How the units are linked:
j571: fu>j513, ge>j440, ze>j706, vu>j457
j909: fu>j205, ge>j278, ze>j302, vu>j140
j66: fu>j989, ge>j811, ze>j559, vu>j512
j845: fu>j177, ge>j125, ze>j355, vu>j739
j46: fu>j746, ge>j813, ze>j493, vu>j598
j175: fu>j601, ge>j354, ze>j546, vu>j386
j834: fu>j706, ge>j571, ze>j525, vu>j619
j323: fu>j118, ge>j124, ze>j70, vu>j37
j898: fu>j918, ge>j56, ze>j212, vu>j125
j619: fu>j611, ge>j457, ze>j983, vu>j252
j526: fu>j56, ge>j525, ze>j898, vu>j918
j172: fu>j745, ge>j658, ze>j433, vu>j967
j546: fu>j386, ge>j601, ze>j519, vu>j111
j658: fu>j862, ge>j676, ze>j745, vu>j679
j990: fu>j845, ge>j212, ze>j813, vu>j355
j84: fu>j79, ge>j383, ze>j278, vu>j328
j410: fu>j999, ge>j792, ze>j924, vu>j407
j862: fu>j410, ge>j390, ze>j679, vu>j924
j376: fu>j389, ge>j37, ze>j73, vu>j815
j554: fu>j945, ge>j644, ze>j440, vu>j344
j264: fu>j657, ge>j73, ze>j183, vu>j74
j56: fu>j983, ge>j619, ze>j918, vu>j304
j200: fu>j543, ge>j266, ze>j807, vu>j148
j601: fu>j302, ge>j909, ze>j386, vu>j374
j821: fu>j376, ge>j70, ze>j652, vu>j73
j433: fu>j967, ge>j745, ze>j131, vu>j383
j491: fu>j821, ge>j637, ze>j767, vu>j652
j877: fu>j491, ge>j573, ze>j775, vu>j767
j512: fu>j591, ge>j197, ze>j354, vu>j909
j543: fu>j90, ge>j901, ze>j148, vu>j66
j438: fu>j519, ge>j546, ze>j901, vu>j849
j559: fu>j512, ge>j989, ze>j404, vu>j354
j390: fu>j792, ge>j767, ze>j410, vu>j999
j673: fu>j296, ge>j148, ze>j490, vu>j361
j983: fu>j252, ge>j611, ze>j304, vu>j829
j513: fu>j835, ge>j344, ze>j457, vu>j200
j891: fu>j551, ge>j933, ze>j573, vu>j637
j355: fu>j739, ge>j177, ze>j610, vu>j571
j989: fu>j197, ge>j340, ze>j512, vu>j591
j503: fu>j813, ge>j990, ze>j46, vu>j746
j440: fu>j344, ge>j945, ze>j513, vu>j835
j930: fu>j433, ge>j172, ze>j340, vu>j131
j679: fu>j924, ge>j410, ze>j357, vu>j502
j813: fu>j355, ge>j845, ze>j746, vu>j610
j302: fu>j140, ge>j205, ze>j374, vu>j658
j967: fu>j357, ge>j679, ze>j383, vu>j520
j125: fu>j665, ge>j304, ze>j177, vu>j554
j519: fu>j111, ge>j386, ze>j849, vu>j930
j118: fu>j493, ge>j46, ze>j37, vu>j787
j610: fu>j571, ge>j739, ze>j834, vu>j706
j657: fu>j859, ge>j815, ze>j74, vu>j12
j344: fu>j217, ge>j790, ze>j835, vu>j266
j304: fu>j829, ge>j252, ze>j665, vu>j644
j73: fu>j815, ge>j389, ze>j657, vu>j859
j111: fu>j172, ge>j374, ze>j930, vu>j433
j383: fu>j520, ge>j357, ze>j79, vu>j395
j994: fu>j525, ge>j834, ze>j526, vu>j56
j457: fu>j200, ge>j835, ze>j611, vu>j807
j12: fu>j990, ge>j871, ze>j503, vu>j813
j148: fu>j66, ge>j90, ze>j296, vu>j559
j407: fu>j358, ge>j183, ze>j933, vu>j474
j973: fu>j775, ge>j877, ze>j676, vu>j390
j739: fu>j440, ge>j554, ze>j571, vu>j513
j380: fu>j503, ge>j12, ze>j124, vu>j46
j358: fu>j380, ge>j74, ze>j474, vu>j124
j807: fu>j148, ge>j543, ze>j673, vu>j296
j905: fu>j992, ge>j361, ze>j790, vu>j456
j386: fu>j374, ge>j302, ze>j111, vu>j172
j266: fu>j901, ge>j438, ze>j543, vu>j90
j859: fu>j871, ge>j805, ze>j12, vu>j990
j871: fu>j212, ge>j898, ze>j990, vu>j845
j775: fu>j767, ge>j491, ze>j390, vu>j792
j357: fu>j502, ge>j924, ze>j520, vu>j891
j835: fu>j266, ge>j217, ze>j200, vu>j543
j456: fu>j546, ge>j175, ze>j438, vu>j519
j74: fu>j12, ge>j859, ze>j380, vu>j503
j918: fu>j304, ge>j983, ze>j125, vu>j665
j573: fu>j637, ge>j551, ze>j491, vu>j821
j328: fu>j877, ge>j395, ze>j973, vu>j775
j790: fu>j456, ge>j992, ze>j217, vu>j438
j746: fu>j610, ge>j355, ze>j598, vu>j834
j493: fu>j598, ge>j746, ze>j787, vu>j994
j90: fu>j811, ge>j849, ze>j66, vu>j989
j474: fu>j124, ge>j380, ze>j323, vu>j118
j551: fu>j323, ge>j474, ze>j637, vu>j70
j354: fu>j909, ge>j591, ze>j601, vu>j302
j598: fu>j834, ge>j610, ze>j994, vu>j525
j79: fu>j395, ge>j520, ze>j328, vu>j877
j212: fu>j125, ge>j918, ze>j845, vu>j177
j140: fu>j676, ge>j973, ze>j658, vu>j862
j217: fu>j438, ge>j456, ze>j266, vu>j901
j767: fu>j652, ge>j821, ze>j792, vu>j264
j611: fu>j807, ge>j200, ze>j252, vu>j673
j992: fu>j175, ge>j404, ze>j456, vu>j546
j604: fu>j526, ge>j994, ze>j805, vu>j898
j361: fu>j404, ge>j559, ze>j992, vu>j175
j644: fu>j905, ge>j490, ze>j945, vu>j790
j490: fu>j361, ge>j296, ze>j905, vu>j992
j652: fu>j73, ge>j376, ze>j264, vu>j657
j999: fu>j183, ge>j264, ze>j407, vu>j358
j637: fu>j70, ge>j323, ze>j821, vu>j376
j389: fu>j604, ge>j787, ze>j815, vu>j805
j591: fu>j278, ge>j84, ze>j909, vu>j205
j395: fu>j573, ge>j891, ze>j877, vu>j491
j829: fu>j490, ge>j673, ze>j644, vu>j905
j340: fu>j131, ge>j433, ze>j197, vu>j84
j745: fu>j679, ge>j862, ze>j967, vu>j357
j183: fu>j74, ge>j657, ze>j358, vu>j380
j525: fu>j619, ge>j706, ze>j56, vu>j983
j933: fu>j474, ge>j358, ze>j551, vu>j323
j901: fu>j849, ge>j519, ze>j90, vu>j811
j296: fu>j559, ge>j66, ze>j361, vu>j404
j404: fu>j354, ge>j512, ze>j175, vu>j601
j945: fu>j790, ge>j905, ze>j344, vu>j217
j278: fu>j328, ge>j79, ze>j205, vu>j973
j676: fu>j390, ge>j775, ze>j862, vu>j410
j815: fu>j805, ge>j604, ze>j859, vu>j871
j252: fu>j673, ge>j807, ze>j829, vu>j490
j197: fu>j84, ge>j131, ze>j591, vu>j278
j924: fu>j407, ge>j999, ze>j502, vu>j933
j124: fu>j46, ge>j503, ze>j118, vu>j493
j374: fu>j658, ge>j140, ze>j172, vu>j745
j70: fu>j37, ge>j118, ze>j376, vu>j389
j706: fu>j457, ge>j513, ze>j619, vu>j611
j665: fu>j644, ge>j829, ze>j554, vu>j945
j177: fu>j554, ge>j665, ze>j739, vu>j440
j849: fu>j930, ge>j111, ze>j811, vu>j340
j787: fu>j994, ge>j598, ze>j604, vu>j526
j37: fu>j787, ge>j493, ze>j389, vu>j604
j805: fu>j898, ge>j526, ze>j871, vu>j212
j205: fu>j973, ge>j328, ze>j140, vu>j676
j792: fu>j264, ge>j652, ze>j999, vu>j183
j131: fu>j383, ge>j967, ze>j84, vu>j79
j811: fu>j340, ge>j930, ze>j989, vu>j197
j520: fu>j891, ge>j502, ze>j395, vu>j573
j502: fu>j933, ge>j407, ze>j891, vu>j551

The rows follow the links: the fewer symbols apart two units are, the more alike their rows tend to be.

Each row is also shifted at random along 7 hidden directions that mean nothing.

Some units, each with a row of numbers:
j66: -1 27 36 132 6 28 76 20 114 -4 35 -66 60 -102 -110 -80 -162 39 -8 23 148 -42 -186 -11 -13 -84 166 -7 131 94 90 10 -3 -57 -38 -16 -1 17 64 211 49 61 -28 14 -15 -13 73 167 58 -115 -2 31 -184 24 12 -10 -57
j992: 240 -11 28 42 48 35 -3 -26 -10 -80 -31 -71 8 22 -20 -39 9 38 23 -65 1 36 0 -50 -54 173 25 135 1 63 74 36 41 -26 -26 -41 59 -79 46 58 29 -57 -25 -96 -36 -56 -8 -14 15 -47 -29 -57 -66 -19 45 -64 14
j849: 111 64 57 152 -18 61 54 18 7 -15 44 -147 129 -93 -83 -54 -78 36 -38 -20 60 4 -44 42 -34 21 79 12 51 63 108 4 4 -42 -70 3 -14 29 43 113 35 -58 -34 51 3 22 -39 124 92 -79 31 15 -76 39 25 -29 -41
j74: 215 -88 -111 -2 -32 10 -137 59 72 59 17 144 -125 124 37 65 -34 -48 32 74 -47 -73 -243 29 16 -113 6 -31 47 -62 -57 -3 -76 51 77 13 -43 97 -35 48 -42 102 109 -103 20 -5 64 -198 -72 120 -71 53 -39 6 -69 40 -59
j767: -135 -7 -39 23 -15 -70 -43 67 -32 -38 22 -5 -114 57 21 50 103 5 18 24 -106 7 41 52 -77 65 -94 65 -45 29 10 7 3 89 -55 15 -23 13 41 -81 -58 -29 82 -68 66 -23 -106 -126 -67 25 -10 -11 16 -1 -62 12 -52
j644: -2 26 -28 -92 43 1 36 -45 2 -30 12 110 -12 61 102 17 52 33 54 -26 -60 18 15 -140 48 -16 57 -40 13 12 18 -3 73 -28 71 -37 61 -100 -3 -80 36 -23 -42 -52 -86 23 25 83 -16 9 -47 -18 31 -31 48 14 -1
j125: 57 -80 49 -59 62 -25 7 2 105 90 9 75 -24 -5 -53 49 -48 49 -114 -26 25 -47 -168 -58 11 -171 52 -59 -37 10 -65 -29 -22 -63 114 -4 52 63 -61 92 105 89 -81 11 -1 11 -46 28 -6 -19 23 79 -78 26 -29 58 1
j197: 97 35 27 -15 -40 87 49 3 -103 -96 27 -121 55 -39 91 -11 111 -13 77 -68 -58 75 225 73 37 294 -174 139 -53 -39 -3 19 15 10 -129 14 58 -81 5 -103 -18 -177 -9 -46 -14 14 -61 -5 60 40 93 -70 155 6 27 -75 44
j296: 422 47 17 -14 28 -65 -35 11 66 -56 22 52 10 -90 -32 27 -17 50 12 -1 30 0 4 -87 -41 -67 101 -9 10 26 28 9 0 5 4 -30 79 -88 25 6 71 54 3 12 8 19 35 161 -43 -94 -34 -15 -81 -55 -9 28 -18
j676: -36 -99 7 -166 -49 -122 27 -11 119 -32 -16 112 -110 -37 -9 -64 -49 -95 59 87 73 -55 -111 6 104 -121 -39 -9 57 -2 -159 0 13 105 -71 -44 -9 -59 46 -32 -111 102 119 29 15 -33 153 -79 -129 31 56 13 -10 -85 27 29 11
j490: 159 23 -13 -9 31 -32 6 -83 20 -16 -32 65 59 59 -7 -68 -59 8 -3 6 21 -15 -127 -138 22 -132 180 -97 79 57 71 0 92 -20 65 -63 -26 -50 44 5 -21 17 -7 32 -79 -12 87 41 -17 -21 -84 -1 -72 -43 105 9 -13
j124: 119 -38 -63 38 2 -24 -123 80 23 41 -6 40 -108 7 -19 83 10 -2 -3 32 8 -26 -28 71 -69 -9 -50 35 -24 -65 -36 9 -110 23 34 47 1 88 -38 45 18 108 45 -68 82 -38 -2 -105 -32 32 -39 10 -46 26 -127 15 -10
j200: 77 114 -100 -5 16 -76 19 -10 -107 -33 53 94 51 95 178 25 164 77 6 -22 -135 13 18 -104 31 -107 58 -160 25 -5 111 -27 133 -13 49 -4 -8 28 35 -229 -23 -83 -25 -14 -51 3 -111 7 34 103 -60 5 70 38 33 40 -66
j604: 17 -39 -12 8 35 6 -68 46 -13 59 -36 -10 -56 -37 -22 67 20 20 -41 -23 53 0 66 67 -45 48 -85 49 -64 -84 -55 3 -108 -40 45 56 37 87 -72 50 67 92 -46 -33 67 -53 -22 -59 28 14 8 -2 -11 49 -112 -10 54
j706: 89 -14 4 -172 37 -60 5 -28 101 47 7 190 -30 -50 27 54 -31 9 -5 19 38 -35 -31 -122 77 -216 75 -127 -6 -47 -107 -26 -12 -24 114 -19 77 -58 -62 -31 83 124 -43 56 -31 56 94 156 -59 -23 -8 35 2 -48 -8 80 31
j304: -70 -6 -1 -100 52 -17 37 -65 4 24 -26 92 8 45 49 0 18 19 -14 -26 -6 0 -7 -116 55 -84 55 -77 -7 -5 -20 -15 57 -47 96 -26 31 -36 -30 -50 34 19 -68 13 -66 4 26 45 -2 14 -24 6 21 -14 48 22 33
j386: -123 -37 12 86 -7 21 105 53 20 -48 29 -128 -9 -61 -1 -83 8 29 15 -28 93 -11 -85 99 26 136 -79 119 70 38 28 18 11 -36 -131 17 24 68 70 93 -13 -30 -22 -94 17 -107 -41 -67 93 27 91 -4 -70 84 -23 -71 -18
j813: 129 -117 -13 -27 12 69 -60 -15 66 114 -29 70 -17 84 -31 16 -95 -32 -66 5 25 -55 -230 2 50 -112 30 -45 5 -52 -76 -19 -60 -43 124 5 -29 109 -83 124 22 81 -18 -19 -24 -2 50 -133 6 76 -15 69 -37 29 -5 19 17
j525: -68 -82 35 33 49 41 11 -67 -18 112 -51 -29 76 121 -53 -43 -55 17 -159 -50 -2 -30 -207 -32 20 -110 67 -82 -14 30 21 -31 47 -89 123 -11 -67 139 -42 89 12 -13 -90 35 -50 -31 -74 -142 67 58 -8 70 -46 66 69 1 15
j787: 128 -104 -72 -89 -11 103 -78 24 82 71 6 146 -102 82 74 75 -43 -54 65 25 -15 -44 -139 6 80 -11 -45 15 12 -109 -122 2 -103 -11 106 16 31 27 -103 71 30 83 21 -119 -32 28 112 -101 -29 106 -21 33 34 1 -55 15 17
j354: 92 26 -2 78 -52 80 70 18 17 -17 71 -61 89 -23 24 -59 -47 -4 24 4 14 -19 -123 42 67 4 28 -17 90 20 50 -3 23 -18 -71 0 -22 35 35 50 -22 -76 8 -6 -37 29 1 31 75 37 45 30 -5 40 40 -19 -54
j526: -208 -38 29 100 56 62 20 37 -37 97 2 -104 22 25 -38 43 27 77 -139 -74 -5 -2 -42 65 -54 38 -54 19 -71 -1 32 -16 -39 -106 65 59 4 170 -61 97 96 -16 -128 -31 31 -38 -178 -69 116 20 39 50 -32 129 -68 -10 5
j374: -88 17 56 2 -55 132 93 -40 -63 -57 12 -133 95 -23 33 -66 0 -54 65 -38 -18 53 128 58 68 229 -98 101 -5 1 -2 15 26 0 -115 -8 1 -83 9 -14 -41 -167 -6 7 -53 45 8 24 63 9 86 -45 124 -8 85 -73 38
j811: 74 100 -34 123 -60 163 80 71 -49 -36 160 -76 106 22 132 39 69 55 54 -41 -141 19 -26 44 43 122 -30 6 36 13 118 -7 34 -32 -66 32 16 30 8 -34 31 -211 -24 -83 -52 112 -152 85 122 65 47 32 89 88 6 -10 -108
j792: 86 91 -10 10 -34 -129 -87 113 12 -21 81 45 -75 -95 -23 142 81 32 -6 60 -96 4 161 41 -120 -88 -37 -31 -85 -7 -9 -14 -64 113 -42 39 19 -18 1 -119 28 37 84 61 128 92 -115 121 -104 -79 -5 17 20 -36 -133 94 -71
j355: -336 -25 -74 -112 -17 161 81 -43 35 80 32 155 -6 104 168 15 -42 -49 103 15 -23 -30 -92 -66 188 -51 16 -100 73 -84 -71 -18 -7 -72 127 4 6 -12 -91 4 22 0 -55 -63 -137 79 137 46 51 117 -11 35 118 25 36 12 15
j512: 149 50 -38 58 -49 -9 37 -19 -74 -44 5 -59 106 -12 53 -97 19 -16 20 3 35 0 -28 43 66 1 8 -54 85 -15 60 -2 64 -2 -83 1 -56 52 61 -65 -93 -64 24 36 -19 -51 18 -60 72 82 22 -12 28 32 63 -41 -12
j389: -263 185 -136 81 -49 -6 -27 125 -90 47 90 56 -5 -96 132 136 106 42 66 57 -19 8 244 92 -20 -64 -52 -137 8 -140 41 -19 -103 -11 10 119 -8 103 -57 -138 50 53 -12 33 80 63 -39 174 76 35 -27 8 110 87 -182 54 -43
j12: -210 38 -150 58 -29 -33 -42 20 -106 68 -33 49 -8 59 103 -11 54 -22 18 49 42 -25 2 74 40 -92 -26 -136 72 -118 19 -12 -23 -21 42 65 -102 182 -17 -86 -85 79 18 5 27 -92 46 -153 69 159 -56 8 42 86 -59 -7 1
j252: 155 1 51 -103 80 -2 5 7 56 -34 34 73 -55 -26 27 104 65 79 5 -66 -72 34 92 -122 -38 53 2 67 -94 26 -23 5 1 -28 65 -22 155 -136 -40 -21 148 -9 -78 -71 -24 59 -67 165 -45 -88 -2 -15 1 -41 -28 32 12
j901: -29 97 -77 139 28 -59 39 2 -219 -103 -27 -149 66 53 114 -81 204 82 3 -80 -32 64 141 38 -49 194 -70 39 24 16 184 19 125 -40 -98 24 -24 84 103 -163 -79 -136 -41 -75 8 -172 -155 -159 131 100 -17 -81 23 99 21 -95 -8
j37: 224 11 -42 64 -45 165 -133 -14 -65 69 0 9 62 140 20 72 -37 -53 3 8 -134 13 -19 22 -23 38 21 -32 -38 -66 28 -4 -60 10 100 17 -78 33 -91 17 -11 -78 37 0 -33 115 1 -76 5 61 -83 18 94 -7 19 5 -12
j46: 261 -38 -77 -64 -14 4 -130 16 -13 54 -30 110 -54 41 53 73 21 -42 19 23 -11 -18 6 26 25 -38 -53 -39 -30 -133 -87 -6 -90 14 81 33 1 52 -83 -41 -3 85 34 -21 25 -4 66 -115 -31 97 -38 5 59 -5 -64 19 40
j140: -271 49 77 -3 -46 37 121 44 10 -40 72 -106 32 -149 -7 1 14 -1 34 -8 16 30 169 84 25 113 -104 71 -25 18 -31 -1 -21 16 -135 25 44 -61 14 -11 26 -81 -16 47 28 69 -53 168 34 -71 126 -8 73 8 -24 -7 -1
j502: 141 -23 -49 -118 -58 -120 -77 18 36 -31 20 147 -104 48 44 38 44 -67 51 87 -90 -31 -35 -14 25 -125 -31 -55 -5 -22 -87 -12 13 142 -23 -23 -35 -48 23 -143 -106 35 153 18 33 35 39 -93 -154 56 -21 13 51 -85 -5 64 -40
j559: -155 34 -40 52 5 31 93 6 4 -79 2 -49 -5 -55 53 -86 -5 16 116 -8 111 12 17 4 38 130 8 75 117 20 63 35 26 -43 -83 -5 38 -40 71 49 -10 1 -22 -98 -36 -91 97 56 73 -9 4 -56 -53 30 7 -74 3
j390: -145 60 92 74 -40 17 -2 -47 -74 -7 -19 -135 102 9 -117 -26 -37 -39 -63 10 -80 44 124 26 -89 37 29 2 -67 83 65 -3 37 63 -51 -21 -101 -54 26 -20 -59 -123 40 149 15 96 -75 44 -33 -100 -4 -14 48 -53 82 1 -9

From each start, follow one symbol. Which unit do you reach?
Answer with the unit's name.
start 143 83 57 130 -49 24 -73 73 -25 29 117 -69 68 39 -79 127 24 38 -114 14 -238 12 3 38 -143 -71 30 -45 -115 82 93 -32 -4 83 -5 17 -68 34 -11 -38 26 -151 56 92 63 201 -266 69 -47 -72 -6 75 36 -2 -22 90 -133
ge -> j551
start -59 37 -74 18 29 -97 76 83 126 -24 94 119 -81 -66 58 9 2 92 48 39 72 -66 -183 -68 30 -183 107 -77 133 43 45 -4 26 -30 2 1 69 32 67 33 58 120 -13 -91 1 -47 24 135 8 -13 -19 44 -146 45 -78 50 -101
ze -> j543
start -9 -76 -18 -46 -69 71 56 49 10 -20 123 20 -40 149 133 28 97 -23 25 -7 -219 -23 -174 48 99 58 -137 34 -11 25 -43 -23 67 69 -61 -11 -16 31 12 -94 -76 -191 71 -112 -39 78 -163 -190 -20 167 91 66 120 36 38 22 -100
ge -> j520
start -74 -69 57 -65 -75 161 71 -92 -3 -23 1 -49 73 112 25 -91 -75 -120 62 -2 -83 13 -78 4 122 129 -38 58 20 35 -48 4 65 42 -53 -61 -62 -103 4 15 -109 -179 57 5 -112 93 68 -90 -16 60 54 -3 125 -60 172 -45 16
vu -> j357
start -320 17 -37 87 -5 38 -34 65 54 38 -13 -10 -86 -67 -64 32 -88 -12 58 60 109 -15 44 69 -68 27 17 50 45 -21 3 25 -126 -8 5 47 -12 22 -15 146 38 139 16 -35 57 -16 109 83 3 -84 -49 -13 -79 15 -116 -9 0
fu -> j859
start -77 -32 -92 -14 -39 4 -76 49 57 4 13 112 -138 75 37 43 -26 -54 102 86 -35 -35 -83 15 -6 -22 -1 15 51 -25 -35 16 -55 76 18 0 -30 -12 3 16 -50 78 114 -91 15 12 101 -76 -90 36 -70 4 -14 -33 -55 23 -49
ge -> j73
start -122 -14 -19 -7 13 100 38 15 17 108 68 60 37 78 71 69 1 39 -60 -27 -82 -31 -130 -25 66 -107 20 -107 -13 -32 -8 -40 -3 -79 122 27 3 102 -87 21 80 -35 -88 -17 -53 83 -92 21 71 78 13 88 44 81 -13 49 -37
fu -> j571
start -39 -45 85 -97 -60 35 21 -77 75 -13 -25 13 23 -2 -84 -60 -135 -118 39 58 6 -6 -31 -24 55 -30 39 9 11 46 -86 1 12 83 -39 -65 -51 -145 9 38 -75 -22 90 102 -45 100 139 45 -104 -65 23 -3 40 -123 117 11 24
vu -> j502
start -226 -31 42 -9 66 62 13 -21 -66 40 -70 -81 -4 -22 -14 23 40 28 -42 -83 48 50 179 31 -33 176 -102 98 -94 -48 -29 11 -54 -94 45 41 57 18 -74 47 87 6 -124 -29 11 -56 -40 -10 77 -22 32 -40 37 48 -45 -54 105
ge -> j56
start -58 0 -10 102 3 14 -111 -17 -71 12 -100 -86 -15 42 -98 -14 -39 -41 -10 18 26 28 88 58 -120 99 4 69 -27 0 49 30 -56 23 5 12 -81 18 2 63 -48 32 44 15 48 -51 46 -102 -17 -44 -85 -52 -36 -22 -15 -45 39
ge -> j118
start 17 130 -25 -14 12 11 41 -33 -31 2 65 92 96 24 91 45 35 58 10 -7 -98 16 43 -138 29 -138 139 -167 16 17 88 -27 80 -32 82 -18 14 -61 -11 -113 53 -64 -53 61 -77 120 -35 219 17 -23 -58 20 57 -11 52 62 -50
ze -> j344
start 74 -26 50 -12 19 150 -34 -16 8 92 5 -8 53 22 -25 84 -50 2 -54 -49 -48 13 26 -6 -1 40 -9 9 -89 -49 -42 -12 -80 -64 112 23 30 6 -124 84 113 -29 -84 15 -31 106 -32 63 37 -19 10 32 59 14 -10 12 41
fu -> j525
start -103 -4 24 70 43 -18 -55 -50 -110 70 -135 -115 66 -37 -105 -42 -23 -5 -107 -34 129 27 139 66 -73 33 -20 -7 -54 -56 11 5 -52 -69 41 43 -55 109 -40 50 2 73 -77 101 54 -109 12 -80 76 -22 -18 -33 -20 42 -21 -52 112
fu -> j212
start 108 -13 42 -78 -50 -90 -19 12 36 -24 28 33 -21 -31 -33 19 12 -43 -18 47 -60 -13 12 18 6 -87 -36 -25 -46 18 -75 -19 12 108 -61 -18 -21 -44 20 -89 -59 -15 94 87 44 67 -31 -8 -108 -15 47 22 43 -67 14 54 -24
ge -> j924
